Below are the code and all the weights of a small trained network. Each question names an input and a target symbol and asks about switching units off, where a switched-off unit gives its printed mean instead of its output.

import numpy as np


def w(rows, s, z=0):
    codes = np.array(rows[::2]) - 128.0
    scale = np.full(codes.shape[1], s)
    scale[-1] = z or s
    return codes * scale


def f(y):
    return y / 2 * (1 + np.tanh(0.7978845608 * (y + 0.044715 * y**3)))


def softmax(a):
    e = np.exp(a - a.max(-1, keepdims=True))
    return e / e.sum(-1, keepdims=True)


def log_softmax(a):
    a = a - a.max(-1, keepdims=True)
    return a - np.log(np.exp(a).sum(-1, keepdims=True))


def net(x, mask):
    ids = ['αγδεζηθλμξπστψ'.index(c) for c in x.split()]
    T = len(ids)
    res = E[ids] + P[:T]
    u = 0
    for l in range(3):
        r = res
        for j in range(2):
            rows = slice(2 * j, 2 * j + 2)
            q, k, v = (r @ M[l][rows].T for M in (Q, K, V))
            z = softmax(np.where(np.tri(T) > 0, q @ k.T / 2**0.5, -1e9)) @ v
            o = O[l][rows]
            res = res + np.where(mask[u + j], z, o[:, -1]) @ o[:, :-1]
        u += 2
        y = f(res @ A[l][:, :-1].T + A[l][:, -1])
        res = res + np.where(mask[u : u + 4], y, B[l][:, -1]) @ B[l][:, :-1]
        u += 4
    return log_softmax(res[-1] @ U[:, :-1].T + U[:, -1])


Q, K, V, O, A, B = {}, {}, {}, {}, {}, {}
E = w([
[54,51,107],'α',
[84,114,187],'γ',
[76,90,149],'δ',
[253,184,174],'ε',
[19,182,52],'ζ',
[75,80,132],'η',
[166,247,195],'θ',
[95,81,113],'λ',
[61,105,123],'μ',
[58,185,100],'ξ',
[203,100,184],'π',
[163,129,49],'σ',
[96,70,138],'τ',
[76,221,164],'ψ',
],0.0049)
P = w([
[38,252,244],'0',
[96,133,96],'1',
[100,162,106],'2',
[103,154,104],'3',
[86,172,107],'4',
[105,184,122],'5',
[82,167,156],'6',
[88,177,132],'7',
[71,160,131],'8',
[107,152,163],'9',
[72,142,168],'10',
[106,134,152],'11',
[41,111,156],'12',
],0.0021)
Q[0] = w([
[2,254,145],'L0H0',
[86,74,67],'L0H0',
[145,120,112],'L0H1',
[101,124,202],'L0H1',
],0.021)
K[0] = w([
[77,211,252],'L0H0',
[91,172,64],'L0H0',
[119,115,121],'L0H1',
[102,178,125],'L0H1',
],0.021)
V[0] = w([
[154,165,146],'L0H0',
[127,203,9],'L0H0',
[79,96,52],'L0H1',
[106,235,113],'L0H1',
],0.011)
O[0] = w([
[120,144,185,150],'L0H0',
[77,2,216,179],'L0H0',
[69,83,65,156],'L0H1',
[42,185,179,254],'L0H1',
],0.0081,0.0026)
A[0] = w([
[108,35,33,102],'L0N0',
[132,54,89,146],'L0N1',
[229,72,43,121],'L0N2',
[255,132,211,1],'L0N3',
],0.0082,0.00098)
B[0] = w([
[203,170,212,112],'L0N0',
[170,77,230,86],'L0N1',
[96,3,166,2],'L0N2',
[251,133,31,53],'L0N3',
],0.011,0.001)
Q[1] = w([
[2,223,139],'L1H0',
[52,71,226],'L1H0',
[65,217,162],'L1H1',
[157,203,169],'L1H1',
],0.017)
K[1] = w([
[8,186,54],'L1H0',
[43,191,211],'L1H0',
[56,200,127],'L1H1',
[48,111,107],'L1H1',
],0.017)
V[1] = w([
[151,255,177],'L1H0',
[138,162,144],'L1H0',
[118,102,145],'L1H1',
[65,28,199],'L1H1',
],0.0087)
O[1] = w([
[49,107,224,252],'L1H0',
[111,119,156,154],'L1H0',
[136,150,118,126],'L1H1',
[105,254,81,171],'L1H1',
],0.0075,0.0041)
A[1] = w([
[55,149,47,2],'L1N0',
[120,225,177,10],'L1N1',
[241,254,124,101],'L1N2',
[62,135,32,52],'L1N3',
],0.009,0.0021)
B[1] = w([
[253,185,199,188],'L1N0',
[122,139,255,251],'L1N1',
[114,248,168,118],'L1N2',
[219,159,231,167],'L1N3',
],0.011,0.0028)
Q[2] = w([
[53,148,157],'L2H0',
[169,87,174],'L2H0',
[177,169,55],'L2H1',
[5,158,145],'L2H1',
],0.023)
K[2] = w([
[9,113,199],'L2H0',
[129,115,57],'L2H0',
[121,239,35],'L2H1',
[234,176,243],'L2H1',
],0.015)
V[2] = w([
[11,100,85],'L2H0',
[102,177,172],'L2H0',
[169,244,114],'L2H1',
[216,112,163],'L2H1',
],0.012)
O[2] = w([
[129,2,165,132],'L2H0',
[187,138,203,254],'L2H0',
[80,238,75,166],'L2H1',
[193,150,72,146],'L2H1',
],0.009,0.015)
A[2] = w([
[199,221,2,70],'L2N0',
[109,106,41,2],'L2N1',
[232,109,147,154],'L2N2',
[109,102,40,59],'L2N3',
],0.0069,0.0024)
B[2] = w([
[141,51,101,254],'L2N0',
[162,100,245,117],'L2N1',
[172,148,76,177],'L2N2',
[232,103,249,118],'L2N3',
],0.015,0.0075)
U = w([
[75,68,122,142],'α',
[111,151,129,156],'γ',
[85,142,120,106],'δ',
[172,221,48,228],'ε',
[198,179,149,151],'ζ',
[83,135,113,129],'η',
[113,253,172,3],'θ',
[77,117,108,111],'λ',
[76,159,123,125],'μ',
[98,186,139,161],'ξ',
[218,103,91,105],'π',
[163,86,90,131],'σ',
[78,119,114,144],'τ',
[175,154,206,71],'ψ',
],0.0058,0.0041)

Each question gives the input, a string of symbols that net reads in full, and the target symbol t.
The units are the heads (2 rows each of Q, K, V and O) and the neurons (one row each of A and B). Each row of codes is followed by its name. A weight is (code - 128) times the scale printed after its matrix; where a second scale follows, it is the last column's (O, A, B and U).
mask holds one flag per unit, layer by layer, with each layer's heads first. A switched-off unit (its flag False) gives its mean, the last column of its rows in O or B, instead of its output. The means were averaged over made-up inputs and are rounded, as every weight is.
A unit's drop is (log p(t) with every unit on - log p(t) with that unit switched off) / (log p(t) with every unit on - log p(t) with every unit switched off).
top k neurons: the k neurons with the biggest drops, biggest first
top k neurons in layer l: the k neurons of layer l with the biggest drops, biggest first
which heads matter: for each layer, one digit per head in row order, 1 if its drop is at least 0.15 and else 0, layers parted by /
input ζ γ γ α, target ε: top neuron => (L1N0)
input ξ τ ε ψ α ξ, target θ: top 3 neurons => (L1N0 L2N0 L1N1)
input ξ ψ ζ γ τ γ, target θ: top 2 neurons in layer 0 => (L0N0 L0N3)
input γ η ψ ξ π ξ ψ ψ γ ζ θ η, target α: which heads matter => 10 / 11 / 11
input ψ γ λ λ, target ψ: top 3 neurons => (L1N1 L2N0 L0N3)
input ξ η ζ σ ζ θ, target θ: top 3 neurons in layer 1 => (L1N0 L1N1 L1N3)
input ε λ ψ ψ θ ψ θ ξ ξ ψ γ ε, target π: top 2 neurons => (L0N3 L2N2)
input ζ ψ γ, target ε: which heads matter => 11 / 11 / 11
input ζ α γ ξ ψ ζ θ, target ε: top 4 neurons => (L2N0 L1N0 L0N0 L1N3)
input ζ ζ ψ α ξ π π γ ζ γ ψ σ, target ε: top 3 neurons => (L1N0 L1N3 L1N1)
input γ π ψ λ, target α: top 2 neurons => (L1N0 L1N3)
input ζ ζ α θ ξ δ ψ δ, target ε: top 4 neurons => (L1N0 L1N3 L1N1 L0N2)
input ψ ζ δ π δ γ ζ ε ψ γ γ, target ψ: which heads matter => 01 / 10 / 11
input γ ζ λ σ ζ ζ π ζ ζ ε σ, target α: which heads matter => 10 / 01 / 11
input ξ ζ ζ, target θ: top 2 neurons => (L1N0 L2N0)
input ζ σ ψ, target ε: top 3 neurons => (L1N0 L1N3 L0N0)
input ψ μ δ η ψ, target ψ: top 2 neurons in layer 1 => (L1N1 L1N0)
input ζ ε ζ, target ε: top neuron in layer 2 => (L2N0)
input γ γ ε ε α ζ θ ζ η, target α: top 3 neurons in layer 1 => (L1N0 L1N1 L1N3)
input γ ε ξ α, target α: top 2 neurons in layer 0 => (L0N3 L0N1)
